Below are the code and all the weights of a small trained network. Each question names an input and a class and asks about switching units off, where a switched-off unit gives its printed mean instead of its output.

import numpy as np


def w(rows, s, z=0):
    codes = np.array(rows[::2]) - 128.0
    scale = np.full(codes.shape[1], s)
    scale[-1] = z or s
    return codes * scale


def norm(h):
    return h / np.sqrt((h * h).mean(-1, keepdims=True) + 1e-5)


def f(y):
    return y / 2 * (1 + np.tanh(0.7978845608 * (y + 0.044715 * y**3)))


def log_softmax(a):
    a = a - a.max(-1, keepdims=True)
    return a - np.log(np.exp(a).sum(-1, keepdims=True))


def net(x, mask):
    res = np.array(x, float).reshape(1, 4) / 4 @ E
    u = 0
    for l in range(3):
        y = f(norm(res) @ A[l][:, :-1].T + A[l][:, -1])
        res = res + np.where(mask[u : u + 3], y, B[l][:, -1]) @ B[l][:, :-1]
        u += 3
    return log_softmax(norm(res)[-1] @ U[:, :-1].T + U[:, -1])


A, B = {}, {}
E = w([
[99,122,173,186,238],'x0',
[94,104,187,224,83],'x1',
[129,130,128,128,126],'x2',
[24,165,75,255,169],'x3',
],0.0069)
A[0] = w([
[86,12,233,89,100,4],'0.n1',
[165,100,175,80,193,85],'0.n2',
[143,109,62,203,89,62],'0.n3',
],0.011,0.0031)
B[0] = w([
[77,239,71,54,235,230],'0.n1',
[117,2,58,213,114,253],'0.n2',
[101,84,196,8,98,191],'0.n3',
],0.009,0.0038)
A[1] = w([
[114,217,50,2,82,104],'1.n1',
[103,117,177,156,227,98],'1.n2',
[240,119,49,153,25,2],'1.n3',
],0.0079,0.0044)
B[1] = w([
[80,206,226,237,98,254],'1.n1',
[188,210,145,2,64,178],'1.n2',
[191,209,25,40,242,151],'1.n3',
],0.0089,0.0065)
A[2] = w([
[109,155,2,180,127,2],'2.n1',
[175,205,33,115,156,68],'2.n2',
[114,19,75,129,3,121],'2.n3',
],0.0092,0.0063)
B[2] = w([
[32,254,214,147,124,97],'2.n1',
[15,99,137,24,224,253],'2.n2',
[253,39,7,175,170,234],'2.n3',
],0.0096,0.0023)
U = w([
[98,252,67,30,249,70],'0',
[62,253,231,202,57,91],'1',
[181,67,49,205,84,255],'2',
],0.013,0.0059)

Each question gives the input, the list of numbers given to net, and the class t.
The units are the neurons (one row each of A and B). Each row of codes is followed by its name. A weight is (code - 128) times the scale printed after its matrix; where a second scale follows, it is the last column's (A, B and U).
mask holds one flag per neuron, layer by layer. A switched-off neuron (its flag False) gives its mean, the last column of its row in B, instead of its output. The means were averaged over made-up inputs and are rounded, as every weight is.
A unit's drop is (log p(t) with every unit on - log p(t) with that unit switched off) / (log p(t) with every unit on - log p(t) with every unit switched off).
The circuit of an input: a set's keep is (log p(t) with only the set's units on - log p(t) with every unit switched off) / (log p(t) with every unit on - log p(t) with every unit switched off). Starting from all 9 units, units are removed one at a time, each time the one whose removal leaves the highest keep (on an exact tie, the one counted first), for as long as the keep stays at least 0.8.
units of the circuit, in order: the units of the circuit, biggest drop first
top k neurons: the k neurons with the biggest drops, biggest first
drop when u is switched off: that unit's drop, to one decimal
input [0,7,1,8], class 2: units of the circuit, in order : (1.n1)
input [-7,0,6,-2], class 0: top 3 neurons : (1.n3, 0.n1, 0.n3)
input [-8,0,3,-7], class 0: top 2 neurons : (1.n3, 0.n3)
input [-7,3,-2,4], class 2: top 2 neurons : (0.n1, 0.n3)
input [1,0,0,-7], class 2: top 4 neurons : (0.n2, 1.n3, 1.n2, 2.n2)
input [5,0,1,0], class 2: units of the circuit, in order : (0.n1, 1.n1)
input [2,4,-3,-8], class 0: top 2 neurons : (0.n1, 0.n2)
input [-8,-1,-5,-7], class 0: top 2 neurons : (1.n3, 0.n3)
input [-7,-6,-1,4], class 1: top 2 neurons : (1.n1, 0.n2)
input [0,-8,-4,1], class 1: top 2 neurons : (2.n1, 1.n2)
input [-7,-5,1,1], class 1: top 2 neurons : (1.n1, 0.n2)
input [-8,-4,-4,8], class 1: top 2 neurons : (1.n1, 0.n2)
input [7,7,-6,-2], class 0: top 2 neurons : (0.n1, 1.n1)
input [7,-6,8,-2], class 2: units of the circuit, in order : (0.n2)
input [-2,0,-1,1], class 1: top 2 neurons : (0.n2, 1.n1)
input [1,-2,-5,-1], class 2: drop when 1.n3 is switched off : 0.0
input [-3,-5,7,8], class 1: drop when 0.n2 is switched off : 0.1
input [-1,-7,-2,2], class 1: drop when 1.n1 is switched off : 0.2
